Below are the code and all the weights of a small trained network. Each question names an input and a target symbol and asks about switching units off, where a switched-off unit gives its printed mean instead of its output.

import numpy as np


def w(rows, s, z=0):
    codes = np.array(rows[::2]) - 128.0
    scale = np.full(codes.shape[1], s)
    scale[-1] = z or s
    return codes * scale


def norm(h):
    return h / np.sqrt((h * h).mean(-1, keepdims=True) + 1e-5)


def f(y):
    return np.maximum(y, 0)


def softmax(a):
    e = np.exp(a - a.max(-1, keepdims=True))
    return e / e.sum(-1, keepdims=True)


def log_softmax(a):
    a = a - a.max(-1, keepdims=True)
    return a - np.log(np.exp(a).sum(-1, keepdims=True))


def net(x, mask):
    ids = ['αβγδζθμψ'.index(c) for c in x.split()]
    T = len(ids)
    res = E[ids] + P[:T]
    r = norm(res)
    for j in range(3):
        rows = slice(3 * j, 3 * j + 3)
        q, k, v = (r @ M[0][rows].T for M in (Q, K, V))
        z = softmax(np.where(np.tri(T) > 0, q @ k.T / 3**0.5, -1e9)) @ v
        o = O[0][rows]
        res = res + np.where(mask[j], z, o[:, -1]) @ o[:, :-1]
    y = f(norm(res) @ A[0][:, :-1].T + A[0][:, -1])
    res = res + np.where(mask[3:15], y, B[0][:, -1]) @ B[0][:, :-1]
    return log_softmax(norm(res)[-1] @ U[:, :-1].T + U[:, -1])


Q, K, V, O, A, B = {}, {}, {}, {}, {}, {}
E = w([
[201,120,134,109],'α',
[126,188,79,205],'β',
[136,204,80,222],'γ',
[152,161,64,6],'δ',
[180,86,44,23],'ζ',
[149,148,120,77],'θ',
[241,97,235,104],'μ',
[138,47,180,90],'ψ',
],0.015)
P = w([
[232,2,187,208],'0',
[235,120,66,39],'1',
[126,61,80,170],'2',
[168,199,226,203],'3',
[185,167,111,9],'4',
[84,89,70,176],'5',
[122,212,218,202],'6',
[181,173,108,22],'7',
[48,106,57,180],'8',
[79,219,212,204],'9',
[192,162,99,27],'10',
[26,114,46,175],'11',
[144,252,221,229],'12',
],0.0083)
Q[0] = w([
[99,69,125,163],'h0',
[106,137,139,141],'h0',
[101,5,57,151],'h0',
[172,181,111,25],'h1',
[114,157,180,251],'h1',
[157,146,54,225],'h1',
[169,56,49,180],'h2',
[203,94,123,106],'h2',
[134,190,118,100],'h2',
],0.013)
K[0] = w([
[172,141,76,118],'h0',
[136,139,144,72],'h0',
[220,112,110,137],'h0',
[112,152,83,124],'h1',
[131,120,167,177],'h1',
[249,120,164,134],'h1',
[142,134,205,95],'h2',
[122,143,94,77],'h2',
[102,86,125,98],'h2',
],0.018)
V[0] = w([
[81,139,214,97],'h0',
[189,196,241,144],'h0',
[219,254,143,42],'h0',
[143,93,59,119],'h1',
[119,201,19,134],'h1',
[84,106,194,176],'h1',
[172,194,234,151],'h2',
[97,218,154,37],'h2',
[82,187,139,132],'h2',
],0.008)
O[0] = w([
[90,39,249,99,85],'h0',
[180,168,201,208,238],'h0',
[255,76,120,165,254],'h0',
[78,98,48,42,182],'h1',
[131,127,53,105,146],'h1',
[211,138,252,140,11],'h1',
[73,90,92,93,115],'h2',
[197,50,106,75,147],'h2',
[206,235,154,61,38],'h2',
],0.0069,0.0044)
A[0] = w([
[99,40,251,110,198],'n0',
[119,166,118,144,255],'n1',
[97,182,21,89,222],'n2',
[89,79,168,62,89],'n3',
[139,198,199,88,90],'n4',
[130,79,183,39,160],'n5',
[152,110,72,114,240],'n6',
[147,18,77,138,141],'n7',
[89,132,133,187,97],'n8',
[74,210,109,207,145],'n9',
[155,94,181,160,112],'n10',
[191,142,206,149,178],'n11',
],0.011,0.0038)
B[0] = w([
[106,147,88,123,215],'n0',
[149,116,175,141,180],'n1',
[145,167,171,197,238],'n2',
[45,150,122,79,138],'n3',
[42,178,152,247,159],'n4',
[87,169,141,100,191],'n5',
[129,125,190,127,239],'n6',
[102,155,142,97,233],'n7',
[121,62,105,132,150],'n8',
[121,113,122,29,179],'n9',
[121,118,145,120,199],'n10',
[165,154,85,81,255],'n11',
],0.012,0.0075)
U = w([
[141,93,249,190,8],'α',
[105,78,143,170,253],'β',
[137,72,110,200,248],'γ',
[132,196,39,168,14],'δ',
[109,124,47,131,209],'ζ',
[102,145,113,165,73],'θ',
[183,129,152,62,103],'μ',
[23,146,165,66,60],'ψ',
],0.013,0.0024)

Each question gives the input, a string of symbols that net reads in full, and the target symbol t.
The units are the heads (3 rows each of Q, K, V and O) and the neurons (one row each of A and B). Each row of codes is followed by its name. A weight is (code - 128) times the scale printed after its matrix; where a second scale follows, it is the last column's (O, A, B and U).
mask holds one flag per unit, heads first, then neurons. A switched-off unit (its flag False) gives its mean, the last column of its rows in O or B, instead of its output. The means were averaged over made-up inputs and are rounded, as every weight is.
A unit's drop is (log p(t) with every unit on - log p(t) with that unit switched off) / (log p(t) with every unit on - log p(t) with every unit switched off).
The circuit of an input: a set's keep is (log p(t) with only the set's units on - log p(t) with every unit switched off) / (log p(t) with every unit on - log p(t) with every unit switched off). Starting from the 12 units with the biggest drops (on a tie, the unit counted first), units are removed one at a time, each time the one whose removal leaves the highest keep (on an exact tie, the one counted first), for as long as the keep stays at least 0.8.
units of the circuit, in order: the units of the circuit, biggest drop first
most important unit: the unit with the biggest drop
k most important neurons: the k neurons with the biggest drops, biggest first
heads that matter: for each layer, one digit per head in row order, 1 if its drop is at least 0.15 and else 0, layers parted by /
input α μ ψ δ μ ψ θ β, target ψ: heads that matter -> 111
input γ δ δ ζ ψ γ ζ, target δ: most important unit -> h1
input μ ζ μ ζ, target α: heads that matter -> 010
input μ ζ γ ψ μ, target ψ: 2 most important neurons -> [n5; n4]
input μ δ δ δ γ α ψ δ, target ψ: units of the circuit, in order -> [h0; n11]
input δ δ ψ ψ μ ψ μ γ, target ψ: heads that matter -> 100
input μ θ μ μ ζ ψ δ μ μ θ, target α: 2 most important neurons -> [n4; n10]
input δ μ ψ β, target ψ: units of the circuit, in order -> [h0; n9]
input γ γ μ ψ θ, target ψ: units of the circuit, in order -> [h0; n3]
input ψ β α, target α: 3 most important neurons -> [n2; n11; n6]
input ζ γ δ β μ ψ α, target ψ: 3 most important neurons -> [n9; n2; n4]
input μ μ μ μ μ ψ γ ζ, target ψ: units of the circuit, in order -> [h0; n11; n6; h1]
input α ψ β, target β: heads that matter -> 010
input δ θ α ζ α γ μ, target δ: units of the circuit, in order -> [n11; n4; n6; h0]
input ψ β μ μ μ γ μ μ γ μ γ, target μ: most important unit -> n9
input μ μ ζ δ α μ μ δ μ δ β, target μ: units of the circuit, in order -> [h1; n9]
input μ γ γ, target γ: heads that matter -> 011
input ζ δ μ μ μ β, target β: heads that matter -> 011
input β μ γ γ θ α γ ζ μ δ, target α: heads that matter -> 000
input μ α θ γ θ μ ψ γ, target ψ: heads that matter -> 101
input γ μ ψ, target ψ: heads that matter -> 001
